Below are the code and all the weights of a small trained network. Each question names an input and a target symbol and asks about switching units off, where a switched-off unit gives its printed mean instead of its output.

import numpy as np


def w(rows, s, z=0):
    codes = np.array(rows[::2]) - 128.0
    scale = np.full(codes.shape[1], s)
    scale[-1] = z or s
    return codes * scale


def norm(h):
    return h / np.sqrt((h * h).mean(-1, keepdims=True) + 1e-5)


def f(y):
    return np.maximum(y, 0)


def softmax(a):
    e = np.exp(a - a.max(-1, keepdims=True))
    return e / e.sum(-1, keepdims=True)


def log_softmax(a):
    a = a - a.max(-1, keepdims=True)
    return a - np.log(np.exp(a).sum(-1, keepdims=True))


def net(x, mask):
    ids = ['βδεζθλμφ'.index(c) for c in x.split()]
    T = len(ids)
    res = E[ids] + P[:T]
    u = 0
    for l in range(2):
        q, k, v = (norm(res) @ M[l].T for M in (Q, K, V))
        z = softmax(np.where(np.tri(T) > 0, q @ k.T / 4**0.5, -1e9)) @ v
        res = res + np.where(mask[u], z, O[l][:, -1]) @ O[l][:, :-1]
        u += 1
        y = f(norm(res) @ A[l][:, :-1].T + A[l][:, -1])
        res = res + np.where(mask[u : u + 4], y, B[l][:, -1]) @ B[l][:, :-1]
        u += 4
    return log_softmax(norm(res)[-1] @ U[:, :-1].T + U[:, -1])


Q, K, V, O, A, B = {}, {}, {}, {}, {}, {}
E = w([
[60,105,130,104,99],'β',
[159,55,138,125,68],'δ',
[120,90,114,65,47],'ε',
[129,134,108,105,87],'ζ',
[154,112,98,144,104],'θ',
[53,104,148,137,116],'λ',
[85,143,145,33,123],'μ',
[161,119,196,8,167],'φ',
],0.016)
P = w([
[47,234,158,213,108],'0',
[27,56,80,122,151],'1',
[155,89,115,128,32],'2',
[228,189,133,254,59],'3',
[99,115,14,54,124],'4',
[115,139,137,148,63],'5',
[241,56,212,146,83],'6',
[31,213,69,216,207],'7',
[157,135,99,148,159],'8',
[137,185,125,124,67],'9',
[131,162,61,86,248],'10',
[226,31,172,168,125],'11',
],0.0061)
Q[0] = w([
[133,133,105,96,140],'0.h1',
[106,119,169,66,112],'0.h1',
[122,214,168,162,2],'0.h1',
[57,56,93,110,87],'0.h1',
],0.007)
K[0] = w([
[254,119,138,114,153],'0.h1',
[160,230,187,88,58],'0.h1',
[78,164,119,209,88],'0.h1',
[253,133,189,198,175],'0.h1',
],0.0052)
V[0] = w([
[49,182,78,155,137],'0.h1',
[194,217,91,146,254],'0.h1',
[154,76,126,206,130],'0.h1',
[89,64,5,231,102],'0.h1',
],0.0067)
O[0] = w([
[180,131,167,114,160,134],'0.h1',
[138,168,148,148,120,2],'0.h1',
[145,69,156,146,111,138],'0.h1',
[254,106,106,118,137,198],'0.h1',
],0.012,0.0082)
A[0] = w([
[205,131,146,177,77,254],'0.n1',
[151,52,3,170,152,247],'0.n2',
[59,62,145,83,217,3],'0.n3',
[77,108,158,86,59,133],'0.n4',
],0.0071,0.00055)
B[0] = w([
[92,82,159,155,157,190],'0.n1',
[112,54,100,67,137,254],'0.n2',
[112,172,113,177,159,173],'0.n3',
[254,65,100,132,134,170],'0.n4',
],0.0098,0.0082)
Q[1] = w([
[152,102,41,66,179],'1.h1',
[232,53,112,27,161],'1.h1',
[112,165,97,170,2],'1.h1',
[68,172,210,116,240],'1.h1',
],0.0072)
K[1] = w([
[151,180,180,115,112],'1.h1',
[206,100,105,230,182],'1.h1',
[237,2,62,125,125],'1.h1',
[149,36,187,135,143],'1.h1',
],0.0083)
V[1] = w([
[93,138,42,106,8],'1.h1',
[56,101,131,114,122],'1.h1',
[137,159,133,120,101],'1.h1',
[90,114,142,180,144],'1.h1',
],0.012)
O[1] = w([
[181,71,95,120,101,2],'1.h1',
[127,182,93,79,118,75],'1.h1',
[254,104,135,42,22,43],'1.h1',
[67,61,133,92,203,93],'1.h1',
],0.0088,0.0044)
A[1] = w([
[140,92,174,3,69,120],'1.n1',
[150,152,98,160,129,5],'1.n2',
[12,66,86,150,187,164],'1.n3',
[75,24,211,154,210,77],'1.n4',
],0.007,0.0025)
B[1] = w([
[200,63,121,174,203,186],'1.n1',
[172,114,75,99,121,128],'1.n2',
[199,184,2,100,176,254],'1.n3',
[97,174,58,139,142,242],'1.n4',
],0.0073,0.0072)
U = w([
[165,193,106,162,152,136],'β',
[184,141,115,99,64,224],'δ',
[185,117,152,153,74,143],'ε',
[253,138,213,167,32,63],'ζ',
[166,45,230,254,162,136],'θ',
[105,171,184,108,200,114],'λ',
[173,135,128,80,136,245],'μ',
[64,63,124,61,65,146],'φ',
],0.0082,0.0012)

Each question gives the input, a string of symbols that net reads in full, and the target symbol t.
The units are the heads (4 rows each of Q, K, V and O) and the neurons (one row each of A and B). Each row of codes is followed by its name. A weight is (code - 128) times the scale printed after its matrix; where a second scale follows, it is the last column's (O, A, B and U).
mask holds one flag per unit, layer by layer, with each layer's heads first. A switched-off unit (its flag False) gives its mean, the last column of its rows in O or B, instead of its output. The means were averaged over made-up inputs and are rounded, as every weight is.
A unit's drop is (log p(t) with every unit on - log p(t) with that unit switched off) / (log p(t) with every unit on - log p(t) with every unit switched off).
The circuit of an input: a set's keep is (log p(t) with only the set's units on - log p(t) with every unit switched off) / (log p(t) with every unit on - log p(t) with every unit switched off). Starting from all 10 units, units are removed one at a time, each time the one whose removal leaves the highest keep (on an exact tie, the one counted first), for as long as the keep stays at least 0.8.
circuit, biggest first: the units of the circuit, biggest drop first
unit that matters most: the unit with the biggest drop
k most important neurons: the k neurons with the biggest drops, biggest first
k most important neurons of layer l: the k neurons of layer l with the biggest drops, biggest first
input λ θ δ φ, target λ: unit that matters most => 1.h1
input λ β δ λ, target λ: circuit, biggest first => 1.h1; 0.h1; 0.n2
input θ ζ φ, target λ: circuit, biggest first => 0.h1; 0.n2
input ζ θ θ θ, target ζ: circuit, biggest first => 0.h1; 1.h1; 0.n2
input θ θ λ θ θ ζ β, target θ: circuit, biggest first => 0.h1; 1.n3; 1.h1
input ζ δ ζ ε, target ζ: circuit, biggest first => 1.h1; 0.n2; 0.h1
input θ β μ δ β μ, target θ: 4 most important neurons => 0.n2; 0.n4; 1.n3; 1.n1
input θ φ δ λ θ δ ζ, target θ: 2 most important neurons => 1.n3; 0.n3
input ζ λ θ θ, target ζ: circuit, biggest first => 0.h1; 0.n2; 1.h1
input θ μ δ θ, target θ: 2 most important neurons => 1.n3; 0.n1
input β β φ ε β ζ β, target β: circuit, biggest first => 0.h1; 0.n3; 0.n2; 1.n3
input θ δ β ζ θ θ ζ, target θ: 2 most important neurons => 1.n3; 0.n1
input θ θ λ θ λ λ ζ δ δ δ, target θ: circuit, biggest first => 0.h1; 1.n3; 0.n1
input β λ μ ε ε β μ, target β: 2 most important neurons of layer 1 => 1.n3; 1.n4
input θ β μ λ λ ζ β θ λ δ, target θ: 2 most important neurons of layer 0 => 0.n1; 0.n2
input λ θ λ μ, target λ: circuit, biggest first => 1.h1; 0.h1; 0.n2
input θ θ δ β φ δ μ, target θ: 2 most important neurons of layer 0 => 0.n4; 0.n2
input β λ θ β θ δ β ζ μ λ θ μ, target β: 2 most important neurons of layer 1 => 1.n4; 1.n3
input θ θ φ θ β θ φ, target θ: 2 most important neurons of layer 1 => 1.n3; 1.n1
input θ ζ μ θ, target θ: 2 most important neurons of layer 0 => 0.n1; 0.n4
input ζ λ λ μ δ θ λ θ φ λ, target ζ: 2 most important neurons => 0.n2; 0.n4
input ζ ζ δ ζ, target ζ: 2 most important neurons of layer 0 => 0.n2; 0.n3
input β μ β ε θ λ, target β: 2 most important neurons of layer 0 => 0.n3; 0.n2
